Below is a small trained network, with its code and all its weights. Each question gives an input and a class and asks what happens when units are switched off, that is, made to give their printed mean instead of their output.

import numpy as np


def w(rows, s, z=0):
    codes = np.array(rows[::2]) - 128.0
    scale = np.full(codes.shape[1], s)
    scale[-1] = z or s
    return codes * scale


def f(y):
    return np.maximum(y, 0)


def log_softmax(a):
    a = a - a.max(-1, keepdims=True)
    return a - np.log(np.exp(a).sum(-1, keepdims=True))


def net(x, mask):
    res = np.array(x, float).reshape(1, 8) / 4 @ E
    y = f(res @ A[0][:, :-1].T + A[0][:, -1])
    res = res + np.where(mask, y, B[0][:, -1]) @ B[0][:, :-1]
    return log_softmax(res[-1] @ U[:, :-1].T + U[:, -1])


A, B = {}, {}
E = w([
[108,174,82,193,225],'x0',
[85,65,220,144,180],'x1',
[127,129,127,129,128],'x2',
[129,127,128,128,129],'x3',
[128,127,128,127,128],'x4',
[31,156,108,33,155],'x5',
[143,6,49,108,148],'x6',
[38,110,102,196,55],'x7',
],0.012)
A[0] = w([
[101,148,128,86,120,95],'neuron 0',
[134,125,139,110,98,30],'neuron 1',
[125,152,79,175,214,113],'neuron 2',
[58,146,112,184,64,21],'neuron 3',
[169,191,77,104,106,81],'neuron 4',
[163,118,169,69,84,92],'neuron 5',
[97,116,215,133,141,68],'neuron 6',
[154,174,80,114,80,89],'neuron 7',
[171,146,151,186,98,85],'neuron 8',
[121,195,175,139,111,64],'neuron 9',
[188,143,148,170,107,89],'neuron 10',
[142,161,97,120,109,56],'neuron 11',
[165,152,157,169,106,109],'neuron 12',
[123,249,166,129,92,2],'neuron 13',
[137,181,91,132,93,105],'neuron 14',
[193,161,150,76,159,35],'neuron 15',
[75,168,104,84,138,69],'neuron 16',
[65,177,129,55,133,67],'neuron 17',
[208,152,157,71,173,62],'neuron 18',
[137,115,159,92,46,85],'neuron 19',
[156,144,116,115,180,102],'neuron 20',
[145,97,171,70,63,84],'neuron 21',
[146,166,86,122,87,127],'neuron 22',
[95,128,116,181,70,75],'neuron 23',
[78,180,134,70,124,100],'neuron 24',
[154,98,28,112,122,72],'neuron 25',
[160,150,148,103,144,51],'neuron 26',
[197,100,142,169,113,64],'neuron 27',
[112,174,113,178,186,31],'neuron 28',
[128,128,137,118,110,45],'neuron 29',
[89,64,197,155,187,101],'neuron 30',
[121,135,136,118,96,31],'neuron 31',
[101,132,126,67,132,65],'neuron 32',
],0.016,0.0083)
B[0] = w([
[142,104,105,159,174,168],'neuron 0',
[120,155,112,121,127,143],'neuron 1',
[123,215,63,154,81,248],'neuron 2',
[2,76,188,159,55,200],'neuron 3',
[153,146,212,121,140,203],'neuron 4',
[110,212,78,174,96,213],'neuron 5',
[190,174,199,124,147,208],'neuron 6',
[147,170,206,124,189,196],'neuron 7',
[135,90,100,150,239,206],'neuron 8',
[181,92,95,25,47,204],'neuron 9',
[104,85,106,162,228,209],'neuron 10',
[175,133,164,143,132,156],'neuron 11',
[132,89,81,103,203,198],'neuron 12',
[191,81,46,29,53,234],'neuron 13',
[172,154,207,99,131,189],'neuron 14',
[29,92,163,166,76,210],'neuron 15',
[132,87,121,163,189,192],'neuron 16',
[129,97,118,167,222,217],'neuron 17',
[6,60,180,149,47,241],'neuron 18',
[123,215,85,172,122,217],'neuron 19',
[74,132,129,151,83,191],'neuron 20',
[147,222,66,158,107,226],'neuron 21',
[143,142,193,138,151,194],'neuron 22',
[62,89,153,148,105,193],'neuron 23',
[148,80,105,162,206,209],'neuron 24',
[193,103,149,40,94,219],'neuron 25',
[99,108,161,160,85,166],'neuron 26',
[119,78,81,140,218,217],'neuron 27',
[116,234,84,176,107,199],'neuron 28',
[122,152,118,149,132,133],'neuron 29',
[225,141,193,60,114,251],'neuron 30',
[108,158,118,140,120,139],'neuron 31',
[128,74,87,165,194,173],'neuron 32',
],0.0099,0.013)
U = w([
[131,77,95,181,229,82],'0',
[47,96,183,174,79,168],'1',
[133,239,77,191,116,87],'2',
[189,165,246,128,159,48],'3',
[180,66,62,57,83,246],'4',
],0.013,0.011)

Each question gives the input, the list of numbers given to net, and the class t.
The units are the neurons (one row each of A and B). Each row of codes is followed by its name. A weight is (code - 128) times the scale printed after its matrix; where a second scale follows, it is the last column's (A, B and U).
mask holds one flag per neuron, in row order. A switched-off neuron (its flag False) gives its mean, the last column of its row in B, instead of its output. The means were averaged over made-up inputs and are rounded, as every weight is.
A unit's drop is (log p(t) with every unit on - log p(t) with that unit switched off) / (log p(t) with every unit on - log p(t) with every unit switched off).
The circuit of an input: a set's keep is (log p(t) with only the set's units on - log p(t) with every unit switched off) / (log p(t) with every unit on - log p(t) with every unit switched off). Starting from the 12 units with the biggest drops (on a tie, the unit counted first), units are removed one at a time, each time the one whose removal leaves the highest keep (on an exact tie, the one counted first), for as long as the keep stays at least 0.8.
units of the circuit, in order: the units of the circuit, biggest drop first
most important unit: the unit with the biggest drop
top k neurons: the k neurons with the biggest drops, biggest first
drop of u: that unit's drop, to one decimal
input [3,-4,8,8,6,5,-7,-5], class 4: most important unit => neuron 13
input [-8,-7,3,-7,6,2,8,-3], class 2: top 3 neurons => neuron 21; neuron 5; neuron 19
input [4,-6,-3,4,-3,-1,8,8], class 1: top 3 neurons => neuron 3; neuron 13; neuron 23
input [7,-2,-6,-8,-3,-6,5,3], class 2: top 2 neurons => neuron 2; neuron 28
input [0,6,-8,-8,-6,-4,7,-3], class 4: top 4 neurons => neuron 7; neuron 4; neuron 22; neuron 14
input [-2,-7,0,-8,-1,-6,-8,-5], class 4: top 4 neurons => neuron 13; neuron 9; neuron 12; neuron 6
input [5,5,-3,2,4,2,-6,1], class 4: units of the circuit, in order => neuron 13; neuron 9
input [-8,-2,-4,6,3,-3,-4,7], class 2: top 3 neurons => neuron 19; neuron 21; neuron 18
input [-1,1,3,1,5,7,7,-4], class 0: top 4 neurons => neuron 13; neuron 32; neuron 9; neuron 17
input [6,8,7,-7,-7,4,7,1], class 3: top 2 neurons => neuron 30; neuron 13
input [6,-5,-3,6,-1,6,7,4], class 4: top 3 neurons => neuron 25; neuron 10; neuron 8
input [2,-5,-3,4,-7,1,-6,-4], class 4: top 3 neurons => neuron 13; neuron 9; neuron 6
input [-1,6,0,1,-7,1,6,3], class 3: top 2 neurons => neuron 13; neuron 30
input [-4,-1,7,-3,-2,-5,-2,-6], class 1: units of the circuit, in order => neuron 18
input [-7,2,-5,-2,-3,1,-8,3], class 4: top 4 neurons => neuron 13; neuron 9; neuron 2; neuron 28
input [-1,0,-4,1,8,1,-6,-6], class 1: top 2 neurons => neuron 18; neuron 15
input [-8,1,7,1,-8,5,-1,7], class 2: drop of neuron 21 => 0.9
input [2,-5,5,6,8,3,-1,-5], class 1: drop of neuron 15 => 0.4
input [-2,0,-8,6,0,5,-1,2], class 0: drop of neuron 28 => 0.0
input [6,-5,-3,-3,5,7,-3,-2], class 0: units of the circuit, in order => neuron 17
